Below are the code and all the weights of a small trained network. Each question names an input and a target symbol and asks about switching units off, where a switched-off unit gives its printed mean instead of its output.

import numpy as np


def w(rows, s, z=0):
    codes = np.array(rows[::2]) - 128.0
    scale = np.full(codes.shape[1], s)
    scale[-1] = z or s
    return codes * scale


def f(y):
    return y / 2 * (1 + np.tanh(0.7978845608 * (y + 0.044715 * y**3)))


def softmax(a):
    e = np.exp(a - a.max(-1, keepdims=True))
    return e / e.sum(-1, keepdims=True)


def log_softmax(a):
    a = a - a.max(-1, keepdims=True)
    return a - np.log(np.exp(a).sum(-1, keepdims=True))


def net(x, mask):
    ids = ['ΔΛΣΦΨΩαβζημξπ'.index(c) for c in x.split()]
    T = len(ids)
    res = E[ids] + P[:T]
    u = 0
    for l in range(2):
        r = res
        for j in range(2):
            rows = slice(2 * j, 2 * j + 2)
            q, k, v = (r @ M[l][rows].T for M in (Q, K, V))
            z = softmax(np.where(np.tri(T) > 0, q @ k.T / 2**0.5, -1e9)) @ v
            o = O[l][rows]
            res = res + np.where(mask[u + j], z, o[:, -1]) @ o[:, :-1]
        u += 2
        y = f(res @ A[l][:, :-1].T + A[l][:, -1])
        res = res + np.where(mask[u : u + 8], y, B[l][:, -1]) @ B[l][:, :-1]
        u += 8
    return log_softmax(res[-1] @ U[:, :-1].T + U[:, -1])


Q, K, V, O, A, B = {}, {}, {}, {}, {}, {}
E = w([
[76,127,134],'Δ',
[50,138,155],'Λ',
[61,123,117],'Σ',
[127,46,180],'Φ',
[117,28,213],'Ψ',
[80,2,92],'Ω',
[95,161,119],'α',
[65,118,115],'β',
[98,134,94],'ζ',
[14,96,135],'η',
[124,32,133],'μ',
[109,15,182],'ξ',
[56,173,145],'π',
],0.0094)
P = w([
[254,137,120],'0',
[59,86,56],'1',
[56,105,48],'2',
[51,119,54],'3',
[56,133,61],'4',
[48,139,57],'5',
[47,150,54],'6',
[37,148,63],'7',
[41,160,49],'8',
[38,166,52],'9',
[37,168,52],'10',
[30,171,58],'11',
[41,180,61],'12',
[38,181,42],'13',
],0.0048)
Q[0] = w([
[132,129,58],'L0H1',
[252,127,86],'L0H1',
[143,151,136],'L0H2',
[77,125,173],'L0H2',
],0.033)
K[0] = w([
[125,143,70],'L0H1',
[3,133,98],'L0H1',
[120,88,110],'L0H2',
[176,176,170],'L0H2',
],0.037)
V[0] = w([
[3,135,251],'L0H1',
[210,225,180],'L0H1',
[165,144,169],'L0H2',
[159,143,161],'L0H2',
],0.013)
O[0] = w([
[199,165,253,255],'L0H1',
[210,135,47,82],'L0H1',
[161,167,105,33],'L0H2',
[157,169,102,45],'L0H2',
],0.012,0.00098)
A[0] = w([
[159,8,129,60],'L0N1',
[151,129,171,3],'L0N2',
[115,124,107,66],'L0N3',
[147,141,86,90],'L0N4',
[117,191,125,152],'L0N5',
[198,36,127,108],'L0N6',
[100,90,164,118],'L0N7',
[142,196,110,108],'L0N8',
],0.015,0.0046)
B[0] = w([
[175,245,184,184],'L0N1',
[60,103,195,113],'L0N2',
[120,131,166,124],'L0N3',
[36,39,132,104],'L0N4',
[150,53,54,175],'L0N5',
[156,223,249,142],'L0N6',
[181,189,60,254],'L0N7',
[150,35,53,116],'L0N8',
],0.017,0.0033)
Q[1] = w([
[153,140,157],'L1H1',
[38,46,2],'L1H1',
[100,111,7],'L1H2',
[182,168,215],'L1H2',
],0.033)
K[1] = w([
[105,176,118],'L1H1',
[148,2,164],'L1H1',
[197,63,170],'L1H2',
[74,183,84],'L1H2',
],0.05)
V[1] = w([
[247,75,128],'L1H1',
[148,121,123],'L1H1',
[141,174,48],'L1H2',
[136,170,27],'L1H2',
],0.012)
O[1] = w([
[254,23,60,239],'L1H1',
[144,115,119,154],'L1H1',
[158,86,222,160],'L1H2',
[149,56,228,9],'L1H2',
],0.0078,0.0012)
A[1] = w([
[64,1,163,113],'L1N1',
[196,101,1,50],'L1N2',
[135,222,185,9],'L1N3',
[21,72,55,106],'L1N4',
[177,155,104,142],'L1N5',
[201,214,157,13],'L1N6',
[159,244,137,172],'L1N7',
[128,72,9,184],'L1N8',
],0.0089,0.011)
B[1] = w([
[40,70,122,148],'L1N1',
[80,185,215,195],'L1N2',
[138,88,63,172],'L1N3',
[66,203,103,193],'L1N4',
[116,118,150,160],'L1N5',
[4,114,78,167],'L1N6',
[153,110,202,226],'L1N7',
[221,90,81,247],'L1N8',
],0.025,0.015)
U = w([
[80,119,214,198],'Δ',
[138,168,254,176],'Λ',
[110,138,134,201],'Σ',
[212,145,146,127],'Φ',
[124,173,162,187],'Ψ',
[77,136,125,99],'Ω',
[158,221,195,3],'α',
[126,108,97,178],'β',
[94,191,177,84],'ζ',
[114,130,132,220],'η',
[96,93,106,69],'μ',
[123,171,89,142],'ξ',
[138,55,154,3],'π',
],0.0082,0.0068)

Each question gives the input, a string of symbols that net reads in full, and the target symbol t.
The units are the heads (2 rows each of Q, K, V and O) and the neurons (one row each of A and B). Each row of codes is followed by its name. A weight is (code - 128) times the scale printed after its matrix; where a second scale follows, it is the last column's (O, A, B and U).
mask holds one flag per unit, layer by layer, with each layer's heads first. A switched-off unit (its flag False) gives its mean, the last column of its rows in O or B, instead of its output. The means were averaged over made-up inputs and are rounded, as every weight is.
A unit's drop is (log p(t) with every unit on - log p(t) with that unit switched off) / (log p(t) with every unit on - log p(t) with every unit switched off).
The circuit of an input: a set's keep is (log p(t) with only the set's units on - log p(t) with every unit switched off) / (log p(t) with every unit on - log p(t) with every unit switched off). Starting from the 12 units with the biggest drops (on a tie, the unit counted first), units are removed one at a time, each time the one whose removal leaves the highest keep (on an exact tie, the one counted first), for as long as the keep stays at least 0.8.
units of the circuit, in order: the units of the circuit, biggest drop first
most important unit: the unit with the biggest drop
k most important neurons: the k neurons with the biggest drops, biggest first
top k neurons in layer l: the k neurons of layer l with the biggest drops, biggest first
which heads matter: for each layer, one digit per head in row order, 1 if its drop is at least 0.15 and else 0, layers parted by /
input Ω ξ π η π π π π Ψ Λ π Λ π, target Δ: units of the circuit, in order => L0H1, L0N7, L1H2, L1N1
input Δ Φ Φ Λ Λ π Λ, target β: units of the circuit, in order => L0N1, L1N2
input Δ π Λ Φ Φ Λ μ Ψ, target Δ: top 2 neurons in layer 0 => L0N1, L0N6
input π π Φ π Λ Λ, target π: 2 most important neurons => L1N1, L1N8
input Φ η μ Λ Λ Φ Ψ Λ Λ Ψ, target Λ: 3 most important neurons => L1N8, L1N7, L1N1
input Λ Λ Ψ Φ Σ, target Φ: most important unit => L0N7
input π μ Φ, target Δ: which heads matter => 00 / 00
input Λ Λ β Φ Ψ π Λ ξ, target Δ: top 2 neurons in layer 0 => L0N1, L0N6
input Λ Λ Λ Λ π Λ μ, target Δ: 4 most important neurons => L1N6, L1N7, L1N8, L0N1
input Φ Λ π Φ Φ μ Λ Φ Λ, target ξ: units of the circuit, in order => L1N4, L0N6, L1H2, L1N8
input Λ Ψ Φ Λ Φ Λ Λ Φ ζ, target Φ: 2 most important neurons => L0N7, L0N1
input Φ Λ Λ π Λ Λ ξ ζ Λ Λ α, target ξ: 2 most important neurons => L0N6, L1N4
input ζ Φ Δ Λ Λ, target Ω: top 3 neurons in layer 0 => L0N4, L0N7, L0N1
input α Λ π π Ψ Δ π π Λ, target μ: which heads matter => 10 / 01
input Φ Ψ η ξ π β Λ Λ Δ, target ξ: most important unit => L0H1
input Λ β π π ξ ζ Φ, target Δ: which heads matter => 01 / 00
input η Ω α Φ Ψ Ω ζ α Δ Δ Λ, target Λ: top 2 neurons in layer 0 => L0N7, L0N1
input Ψ Δ Λ α ζ Δ η Λ Λ Λ Ψ Δ, target α: 4 most important neurons => L1N2, L0N6, L1N4, L1N8
input μ Ω Λ β, target ζ: which heads matter => 10 / 10
input Φ Λ Δ Λ Λ β Ψ π π Λ Λ Λ, target ξ: most important unit => L0H1
input π π Ψ Λ β α π Δ Φ Δ Λ, target π: 2 most important neurons => L0N8, L1N1
input Λ Ψ Λ ξ Δ Δ Λ π Λ μ Λ Ψ Λ Ω, target Δ: which heads matter => 01 / 00
input α η Ψ Σ π Λ Ψ π μ Σ ζ π ζ, target μ: which heads matter => 11 / 01
